Here is a tiny trained network, its code and every weight. The questions are about switching its units off for an input and a target symbol, where a switched-off unit gives its printed mean instead of its output.

import numpy as np


def w(rows, s, z=0):
    codes = np.array(rows[::2]) - 128.0
    scale = np.full(codes.shape[1], s)
    scale[-1] = z or s
    return codes * scale


def norm(h):
    return h / np.sqrt((h * h).mean(-1, keepdims=True) + 1e-5)


def f(y):
    return y / 2 * (1 + np.tanh(0.7978845608 * (y + 0.044715 * y**3)))


def softmax(a):
    e = np.exp(a - a.max(-1, keepdims=True))
    return e / e.sum(-1, keepdims=True)


def log_softmax(a):
    a = a - a.max(-1, keepdims=True)
    return a - np.log(np.exp(a).sum(-1, keepdims=True))


def net(x, mask):
    ids = ['βεηθλπσφω'.index(c) for c in x.split()]
    T = len(ids)
    res = E[ids] + P[:T]
    u = 0
    for l in range(2):
        r = norm(res)
        for j in range(2):
            rows = slice(2 * j, 2 * j + 2)
            q, k, v = (r @ M[l][rows].T for M in (Q, K, V))
            z = softmax(np.where(np.tri(T) > 0, q @ k.T / 2**0.5, -1e9)) @ v
            o = O[l][rows]
            res = res + np.where(mask[u + j], z, o[:, -1]) @ o[:, :-1]
        u += 2
        y = f(norm(res) @ A[l][:, :-1].T + A[l][:, -1])
        res = res + np.where(mask[u : u + 16], y, B[l][:, -1]) @ B[l][:, :-1]
        u += 16
    return log_softmax(norm(res)[-1] @ U[:, :-1].T + U[:, -1])


Q, K, V, O, A, B = {}, {}, {}, {}, {}, {}
E = w([
[167,99,23],'β',
[137,133,194],'ε',
[145,129,189],'η',
[200,144,153],'θ',
[232,79,117],'λ',
[253,57,193],'π',
[163,209,56],'σ',
[172,154,113],'φ',
[32,167,171],'ω',
],0.017)
P = w([
[76,64,140],'0',
[188,248,133],'1',
[194,254,136],'2',
[85,145,147],'3',
[93,166,136],'4',
[75,141,121],'5',
[65,124,119],'6',
],0.0063)
Q[0] = w([
[192,75,150],'0.h0',
[154,246,155],'0.h0',
[217,184,89],'0.h1',
[255,135,155],'0.h1',
],0.012)
K[0] = w([
[146,2,83],'0.h0',
[214,90,91],'0.h0',
[122,23,133],'0.h1',
[29,106,91],'0.h1',
],0.0091)
V[0] = w([
[196,206,118],'0.h0',
[54,207,137],'0.h0',
[1,87,158],'0.h1',
[186,247,117],'0.h1',
],0.0064)
O[0] = w([
[126,81,43,254],'0.h0',
[96,203,70,47],'0.h0',
[130,140,140,5],'0.h1',
[254,208,121,193],'0.h1',
],0.0095,0.003)
A[0] = w([
[154,129,164,63],'0.n0',
[82,163,108,80],'0.n1',
[93,98,103,7],'0.n2',
[117,128,54,76],'0.n3',
[163,119,179,93],'0.n4',
[122,93,101,64],'0.n5',
[168,81,142,186],'0.n6',
[136,166,165,189],'0.n7',
[205,66,55,165],'0.n8',
[1,186,154,97],'0.n9',
[145,97,78,129],'0.n10',
[100,82,141,169],'0.n11',
[123,96,117,189],'0.n12',
[80,197,149,3],'0.n13',
[148,160,129,72],'0.n14',
[47,140,119,153],'0.n15',
],0.014,0.0028)
B[0] = w([
[165,131,100,143],'0.n0',
[214,66,167,133],'0.n1',
[101,137,146,119],'0.n2',
[168,179,203,167],'0.n3',
[138,181,164,165],'0.n4',
[161,130,125,129],'0.n5',
[99,254,134,182],'0.n6',
[21,157,88,157],'0.n7',
[135,118,186,254],'0.n8',
[159,104,47,155],'0.n9',
[125,119,178,167],'0.n10',
[42,229,166,129],'0.n11',
[128,254,150,140],'0.n12',
[168,11,115,138],'0.n13',
[79,44,145,137],'0.n14',
[209,216,112,133],'0.n15',
],0.0052,0.0096)
Q[1] = w([
[167,228,88],'1.h0',
[170,35,53],'1.h0',
[83,226,254],'1.h1',
[217,140,122],'1.h1',
],0.0084)
K[1] = w([
[68,65,166],'1.h0',
[31,86,114],'1.h0',
[234,159,7],'1.h1',
[22,104,144],'1.h1',
],0.013)
V[1] = w([
[50,254,67],'1.h0',
[171,144,29],'1.h0',
[18,45,133],'1.h1',
[138,189,29],'1.h1',
],0.0097)
O[1] = w([
[192,208,144,84],'1.h0',
[197,145,226,101],'1.h0',
[4,243,169,2],'1.h1',
[215,159,204,138],'1.h1',
],0.012,0.0072)
A[1] = w([
[125,91,65,101],'1.n0',
[96,204,202,180],'1.n1',
[103,145,50,140],'1.n2',
[31,165,112,105],'1.n3',
[144,127,120,81],'1.n4',
[175,177,192,255],'1.n5',
[134,102,98,155],'1.n6',
[128,171,63,146],'1.n7',
[60,164,107,12],'1.n8',
[142,111,77,189],'1.n9',
[111,66,252,157],'1.n10',
[200,108,114,107],'1.n11',
[105,50,128,218],'1.n12',
[134,207,102,141],'1.n13',
[51,64,99,65],'1.n14',
[63,110,151,187],'1.n15',
],0.017,0.0045)
B[1] = w([
[142,119,155,187],'1.n0',
[140,94,237,141],'1.n1',
[142,125,177,189],'1.n2',
[232,178,80,193],'1.n3',
[143,100,64,130],'1.n4',
[104,114,230,247],'1.n5',
[91,126,164,175],'1.n6',
[104,135,161,158],'1.n7',
[130,136,45,159],'1.n8',
[127,109,171,201],'1.n9',
[53,124,253,174],'1.n10',
[129,86,64,254],'1.n11',
[98,121,174,220],'1.n12',
[97,140,179,143],'1.n13',
[104,126,147,205],'1.n14',
[164,140,141,158],'1.n15',
],0.013,0.0083)
U = w([
[25,129,13,205],'β',
[142,222,113,144],'ε',
[144,220,109,253],'η',
[165,55,27,100],'θ',
[64,74,125,83],'λ',
[34,81,150,109],'π',
[254,145,119,74],'σ',
[200,95,83,77],'φ',
[104,207,232,74],'ω',
],0.015,0.0058)

Each question gives the input, a string of symbols that net reads in full, and the target symbol t.
The units are the heads (2 rows each of Q, K, V and O) and the neurons (one row each of A and B). Each row of codes is followed by its name. A weight is (code - 128) times the scale printed after its matrix; where a second scale follows, it is the last column's (O, A, B and U).
mask holds one flag per unit, layer by layer, with each layer's heads first. A switched-off unit (its flag False) gives its mean, the last column of its rows in O or B, instead of its output. The means were averaged over made-up inputs and are rounded, as every weight is.
A unit's drop is (log p(t) with every unit on - log p(t) with that unit switched off) / (log p(t) with every unit on - log p(t) with every unit switched off).
unit that matters most: the unit with the biggest drop
top k neurons: the k neurons with the biggest drops, biggest first
k most important neurons of layer l: the k neurons of layer l with the biggest drops, biggest first
which heads matter: for each layer, one digit per head in row order, 1 if its drop is at least 0.15 and else 0, layers parted by /
input ω ε ε ω β σ, target ω: top 3 neurons : (0.n8 0.n9 0.n10)
input η η ε η η, target η: 4 most important neurons of layer 0 : (0.n7 0.n15 0.n6 0.n12)
input λ π φ, target π: which heads matter : 01 / 10
input ω ω ω ω ε β, target ω: unit that matters most : 0.n8
input π β φ ω π, target ω: which heads matter : 00 / 00
input β β ε σ, target β: top 2 neurons : (0.n11 0.n6)
input ω β σ θ ε, target σ: which heads matter : 11 / 11
input π β ω, target π: which heads matter : 01 / 01
input ω η θ ε β, target ω: 3 most important neurons of layer 0 : (0.n8 0.n9 0.n10)
input λ β ε η θ η, target θ: which heads matter : 01 / 01
input β β β ω, target β: top 2 neurons : (0.n9 0.n8)
input λ β ω β η θ φ, target ω: 4 most important neurons of layer 0 : (0.n9 0.n8 0.n13 0.n15)
input β ω π, target ω: which heads matter : 00 / 01
input β β π σ β ω, target β: unit that matters most : 0.h1
input η θ ω, target η: top 2 neurons : (1.n3 0.n11)
input σ φ ω η β, target σ: top 2 neurons : (0.n8 0.n3)
input π π θ, target π: which heads matter : 11 / 10
input θ η π ε σ, target θ: which heads matter : 01 / 00
input λ φ β θ θ, target θ: which heads matter : 00 / 01
input β ε β π, target π: unit that matters most : 1.n10
input σ η η β, target σ: 2 most important neurons of layer 0 : (0.n3 0.n8)
input η θ β β σ, target η: which heads matter : 01 / 01
input β β η π η λ β, target β: 2 most important neurons of layer 1 : (1.n5 1.n3)
input σ σ θ η, target σ: which heads matter : 01 / 11
input θ θ λ σ, target θ: which heads matter : 00 / 00
input η β σ, target η: top 3 neurons : (0.n6 1.n3 0.n11)
input ε θ η η θ, target θ: top neuron : (1.n11)
input ω θ φ φ σ, target ω: 3 most important neurons of layer 0 : (0.n9 0.n6 0.n15)
